Below is a small trained network, with its code and all its weights. Each question gives an input and a target symbol and asks what happens when units are switched off, that is, made to give their printed mean instead of their output.

import numpy as np


def w(rows, s, z=0):
    codes = np.array(rows[::2]) - 128.0
    scale = np.full(codes.shape[1], s)
    scale[-1] = z or s
    return codes * scale


def norm(h):
    return h / np.sqrt((h * h).mean(-1, keepdims=True) + 1e-5)


def f(y):
    return np.maximum(y, 0)


def softmax(a):
    e = np.exp(a - a.max(-1, keepdims=True))
    return e / e.sum(-1, keepdims=True)


def log_softmax(a):
    a = a - a.max(-1, keepdims=True)
    return a - np.log(np.exp(a).sum(-1, keepdims=True))


def net(x, mask):
    ids = ['ΔΛΠΣαβγεζηθμτφψω'.index(c) for c in x.split()]
    T = len(ids)
    res = E[ids] + P[:T]
    r = norm(res)
    for j in range(2):
        rows = slice(2 * j, 2 * j + 2)
        q, k, v = (r @ M[0][rows].T for M in (Q, K, V))
        z = softmax(np.where(np.tri(T) > 0, q @ k.T / 2**0.5, -1e9)) @ v
        o = O[0][rows]
        res = res + np.where(mask[j], z, o[:, -1]) @ o[:, :-1]
    y = f(norm(res) @ A[0][:, :-1].T + A[0][:, -1])
    res = res + np.where(mask[2:18], y, B[0][:, -1]) @ B[0][:, :-1]
    return log_softmax(norm(res)[-1] @ U[:, :-1].T + U[:, -1])


Q, K, V, O, A, B = {}, {}, {}, {}, {}, {}
E = w([
[185,29,56],'Δ',
[210,30,52],'Λ',
[99,186,145],'Π',
[96,193,144],'Σ',
[195,28,50],'α',
[98,195,148],'β',
[101,196,151],'γ',
[97,189,142],'ε',
[194,25,57],'ζ',
[93,190,142],'η',
[99,191,144],'θ',
[186,32,54],'μ',
[83,188,146],'τ',
[114,54,56],'φ',
[163,225,175],'ψ',
[253,237,185],'ω',
],0.0049)
P = w([
[126,213,38],'0',
[166,193,122],'1',
[73,81,216],'2',
[143,254,68],'3',
[172,155,185],'4',
[65,51,203],'5',
[131,193,43],'6',
[200,54,159],'7',
[79,52,219],'8',
[110,165,15],'9',
[155,101,202],'10',
[78,37,240],'11',
],0.0075)
Q[0] = w([
[139,177,138],'h0',
[87,67,115],'h0',
[143,167,123],'h1',
[2,43,102],'h1',
],0.0082)
K[0] = w([
[230,55,226],'h0',
[58,199,102],'h0',
[24,255,49],'h1',
[239,192,169],'h1',
],0.0053)
V[0] = w([
[132,190,99],'h0',
[255,97,146],'h0',
[17,25,145],'h1',
[28,97,79],'h1',
],0.007)
O[0] = w([
[185,62,147,195],'h0',
[141,124,152,145],'h0',
[137,127,23,2],'h1',
[136,1,64,82],'h1',
],0.0067,0.0037)
A[0] = w([
[127,90,195,15],'n0',
[140,221,54,56],'n1',
[154,77,130,135],'n2',
[138,123,135,154],'n3',
[108,203,116,4],'n4',
[202,70,102,83],'n5',
[62,178,145,119],'n6',
[115,202,127,120],'n7',
[141,162,141,23],'n8',
[234,125,139,34],'n9',
[161,203,99,108],'n10',
[84,192,153,103],'n11',
[138,195,174,207],'n12',
[139,202,1,170],'n13',
[30,80,163,197],'n14',
[175,159,136,227],'n15',
],0.01,0.0022)
B[0] = w([
[179,197,135,218],'n0',
[152,243,128,209],'n1',
[137,159,106,179],'n2',
[122,120,117,154],'n3',
[166,230,156,167],'n4',
[182,99,111,194],'n5',
[222,86,68,184],'n6',
[105,140,87,188],'n7',
[50,90,126,147],'n8',
[86,116,104,202],'n9',
[97,76,2,196],'n10',
[185,72,102,196],'n11',
[152,86,108,254],'n12',
[86,203,210,239],'n13',
[103,100,29,212],'n14',
[83,108,93,215],'n15',
],0.0058,0.0051)
U = w([
[145,197,71,212],'Δ',
[105,174,129,230],'Λ',
[113,149,131,132],'Π',
[134,136,132,53],'Σ',
[125,126,123,3],'α',
[130,126,138,26],'β',
[126,128,151,48],'γ',
[130,121,137,35],'ε',
[126,121,128,29],'ζ',
[122,118,137,64],'η',
[126,113,142,102],'θ',
[121,104,124,120],'μ',
[100,102,126,139],'τ',
[72,60,67,194],'φ',
[117,115,192,176],'ψ',
[126,134,252,230],'ω',
],0.016,0.0042)

Each question gives the input, a string of symbols that net reads in full, and the target symbol t.
The units are the heads (2 rows each of Q, K, V and O) and the neurons (one row each of A and B). Each row of codes is followed by its name. A weight is (code - 128) times the scale printed after its matrix; where a second scale follows, it is the last column's (O, A, B and U).
mask holds one flag per unit, heads first, then neurons. A switched-off unit (its flag False) gives its mean, the last column of its rows in O or B, instead of its output. The means were averaged over made-up inputs and are rounded, as every weight is.
A unit's drop is (log p(t) with every unit on - log p(t) with that unit switched off) / (log p(t) with every unit on - log p(t) with every unit switched off).
The circuit of an input: a set's keep is (log p(t) with only the set's units on - log p(t) with every unit switched off) / (log p(t) with every unit on - log p(t) with every unit switched off). Starting from the 12 units with the biggest drops (on a tie, the unit counted first), units are removed one at a time, each time the one whose removal leaves the highest keep (on an exact tie, the one counted first), for as long as the keep stays at least 0.8.
circuit, biggest first: the units of the circuit, biggest drop first
most important unit: the unit with the biggest drop
k most important neurons: the k neurons with the biggest drops, biggest first
which heads matter: for each layer, one digit per head in row order, 1 if its drop is at least 0.15 and else 0, layers parted by /
drop of u: that unit's drop, to one decimal
input Σ φ γ, target φ: most important unit	n14
input Σ φ ω Δ η, target ω: which heads matter	01
input Π φ ζ φ ζ Δ ω φ φ φ ψ, target φ: 2 most important neurons	[n13; n1]
input ω τ Δ ω ω Λ, target ω: which heads matter	01
input φ Π β, target φ: 3 most important neurons	[n14; n13; n1]
input φ θ Δ τ φ τ, target φ: 2 most important neurons	[n14; n13]
input φ ε η, target φ: which heads matter	00
input ω μ ω μ β, target ω: circuit, biggest first	[h1; n1]
input Π Π Λ ψ γ ω ψ γ, target ω: 3 most important neurons	[n10; n14; n6]
input ω ε φ, target ω: 2 most important neurons	[n10; n0]
input τ ω φ θ ω α, target ω: 2 most important neurons	[n10; n0]
input ω Δ ζ, target ω: 4 most important neurons	[n10; n0; n6; n11]
input Σ Λ φ μ ψ, target φ: drop of h1	0.7
input ζ Σ φ φ η, target φ: most important unit	h1
input μ τ φ μ φ θ, target φ: drop of n14	1.2
input ζ ε Δ Σ τ φ φ β μ Λ Λ Σ, target φ: drop of n9	-0.1
input μ ω ω φ μ, target ω: drop of n14	0.3
